Small tables with named rows and columns. After each table, cells are looked up by row and column.

Milusem:
fields: Bizedur, Merod, Duler, Zunon, Molimu, Tugum, Memafor
Gukime: [47, 41, 35, 57, 28, 63, 33]
Bagu: [37, 79, 34, 21, 48, 21, 43]
Nev: [58, 39, 54, 45, 54, 56, 45]
Vula: [73, 67, 44, 2, 80, 22, 57]
Zil: [10, 45, 47, 33, 42, 56, 35]
Nopi: [48, 10, 44, 41, 70, 44, 48]
Bekevig: [55, 45, 27, 17, 81, 43, 56]
Sofo: [52, 28, 53, 52, 50, 62, 54]
Fik: [51, 61, 46, 4, 66, 10, 48]
Gutod: [18, 50, 68, 40, 60, 47, 39]
Kame: [18, 46, 46, 52, 36, 56, 31]
Sir: [27, 48, 36, 55, 41, 65, 32]

Merod of Nev = 39
Bizedur of Gukime = 47
Molimu of Bagu = 48
Duler of Bekevig = 27
Molimu of Gukime = 28
Tugum of Vula = 22
Duler of Bagu = 34
Duler of Nopi = 44
Bizedur of Zil = 10
Duler of Vula = 44
Zunon of Vula = 2
Memafor of Bagu = 43
Duler of Gutod = 68
Memafor of Nev = 45
Memafor of Gutod = 39
Bizedur of Sir = 27
Tugum of Fik = 10
Duler of Nev = 54
Zunon of Bekevig = 17
Which row has the largest Memafor? Vula

Zezot
         Num  Fip  Zuditar  Futi  Batu  Pomadu  Tuli  Bezepe  Zel
Vapugu    -1    1      -48     8    52     -18    -6      71   35
Dil       -7   -2      -44     6    52     -19    -4      68   27
Sulilo   -15  -21       20   -25   -71      15   -27     -77  -42
Lusubam   -5  -17       11   -22   -64      13   -28     -63  -25
Bigide   -20  -22       21   -27   -79      13   -27     -76  -44
Vev      -47  -25       16   -21   -19      -1    -4     -36  -62
Gunem    -10  -18       16   -23   -68      15   -28     -76  -36
Mazuvem   -7   -2      -44     6    56     -16    -3      66   24
Bom       -7   -1      -45     6    48     -19    -5      69   29
Vezerul  -18  -22       22   -26   -74      13   -26     -76  -44
Mas      -18  -17       16   -24   -82      13   -31     -78  -40
Pumo      -9  -16       13   -23   -76      13   -31     -72  -28
Fudilu   -18  -22       21   -26   -76      14   -27     -77  -44
Tepuro    -1    0      -48     8    54     -18    -6      72   35

Gunem, Zel => -36
Lusubam, Pomadu => 13
Gunem, Pomadu => 15
Mas, Fip => -17
Vapugu, Bezepe => 71
Pumo, Zel => -28
Tepuro, Futi => 8
Bigide, Bezepe => -76
Bigide, Tuli => -27
Row with the largest Fip: Vapugu

Dab =
|  | Bidi | Todoreg | Mozugir |
|---|---|---|---|
| Zorud | 6.16 | 5.13 | 3.99 |
| Vipada | 6.84 | 4.25 | 3.64 |
| Temomo | 6.94 | 4.20 | 3.37 |
| Takure | 7.84 | 2.42 | 3.24 |
| Tamulis | 6.60 | 4.50 | 3.86 |
| Vaz | 4.05 | 8.31 | 8.30 |
| Dudol | 2.99 | 9.50 | 8.88 |
| Danana | 6.54 | 4.93 | 4.22 |
| Muligo | 4.76 | 7.63 | 8.11 |
| Sefi | 4.33 | 7.55 | 7.34 |
| Segemo | 7.63 | 3.10 | 4.14 |
| Reb | 7.60 | 2.84 | 4.04 |
| Vaveno | 6.86 | 5.16 | 4.50 |
| Gaki | 6.80 | 4.33 | 4.06 |

Bidi of Muligo = 4.76
Bidi of Temomo = 6.94
Bidi of Tamulis = 6.60
Todoreg of Danana = 4.93
Todoreg of Vaz = 8.31
Bidi of Vaz = 4.05
Bidi of Zorud = 6.16
Mozugir of Vipada = 3.64
Bidi of Segemo = 7.63
Mozugir of Vaz = 8.30
Mozugir of Zorud = 3.99
Todoreg of Zorud = 5.13
Mozugir of Dudol = 8.88
Todoreg of Tamulis = 4.50

Neta
cols = Tun, Dok, Zama, Mepimo, Gomu, Nozumul, Rikares, Gozezi, Bemo
Soza: [83, 81, 114, 124, 137, 159, 128, 128, 90]
Zapu: [132, 140, 111, 167, 110, 78, 132, 74, 140]
Bokoto: [87, 106, 210, 85, 128, 145, 131, 199, 23]
Dov: [206, 207, 178, 143, 128, 145, 113, 153, 219]
Pog: [137, 134, 105, 130, 132, 145, 118, 144, 90]

Tun of Pog: 137
Gomu of Dov: 128
Rikares of Bokoto: 131
Gozezi of Dov: 153
Nozumul of Zapu: 78
Zama of Bokoto: 210
Gozezi of Bokoto: 199
Zama of Soza: 114
Tun of Dov: 206
Mepimo of Pog: 130
Bemo of Pog: 90
Gozezi of Soza: 128
Gomu of Zapu: 110
Nozumul of Dov: 145
Gomu of Pog: 132
Gozezi of Zapu: 74

Dugo =
columns: Ner, Duzat, Vatipul, Dod, Mure
Bis: [9.9, 78.5, 68.5, 9.6, 22.8]
Pek: [37.7, 81.6, 96.4, 45.0, 26.1]
Pupup: [81.0, 16.9, 23.9, 62.9, 92.4]
Zil: [69.1, 22.3, 30.2, 68.3, 78.3]
Pum: [29.2, 63.2, 49.5, 28.2, 40.8]
Pasomu: [75.6, 43.3, 58.6, 83.9, 64.5]
Puvuvo: [16.2, 69.8, 70.8, 11.4, 26.2]
Guf: [28.6, 70.1, 54.5, 30.3, 33.5]
Kodofa: [58.4, 67.5, 90.5, 60.8, 46.4]
Res: [33.6, 60.8, 55.6, 39.6, 34.3]
Kono: [69.2, 27.0, 24.5, 58.3, 72.6]
Novo: [32.2, 64.7, 57.8, 34.9, 37.0]
Fom: [31.6, 68.8, 55.1, 34.6, 26.2]

Mure of Kodofa: 46.4
Vatipul of Pupup: 23.9
Ner of Guf: 28.6
Dod of Zil: 68.3
Duzat of Pek: 81.6
Dod of Kodofa: 60.8
Dod of Res: 39.6
Vatipul of Novo: 57.8
Ner of Pupup: 81.0
Mure of Pek: 26.1
Mure of Zil: 78.3
Ner of Kono: 69.2
Mure of Pasomu: 64.5
Vatipul of Puvuvo: 70.8
Mure of Novo: 37.0

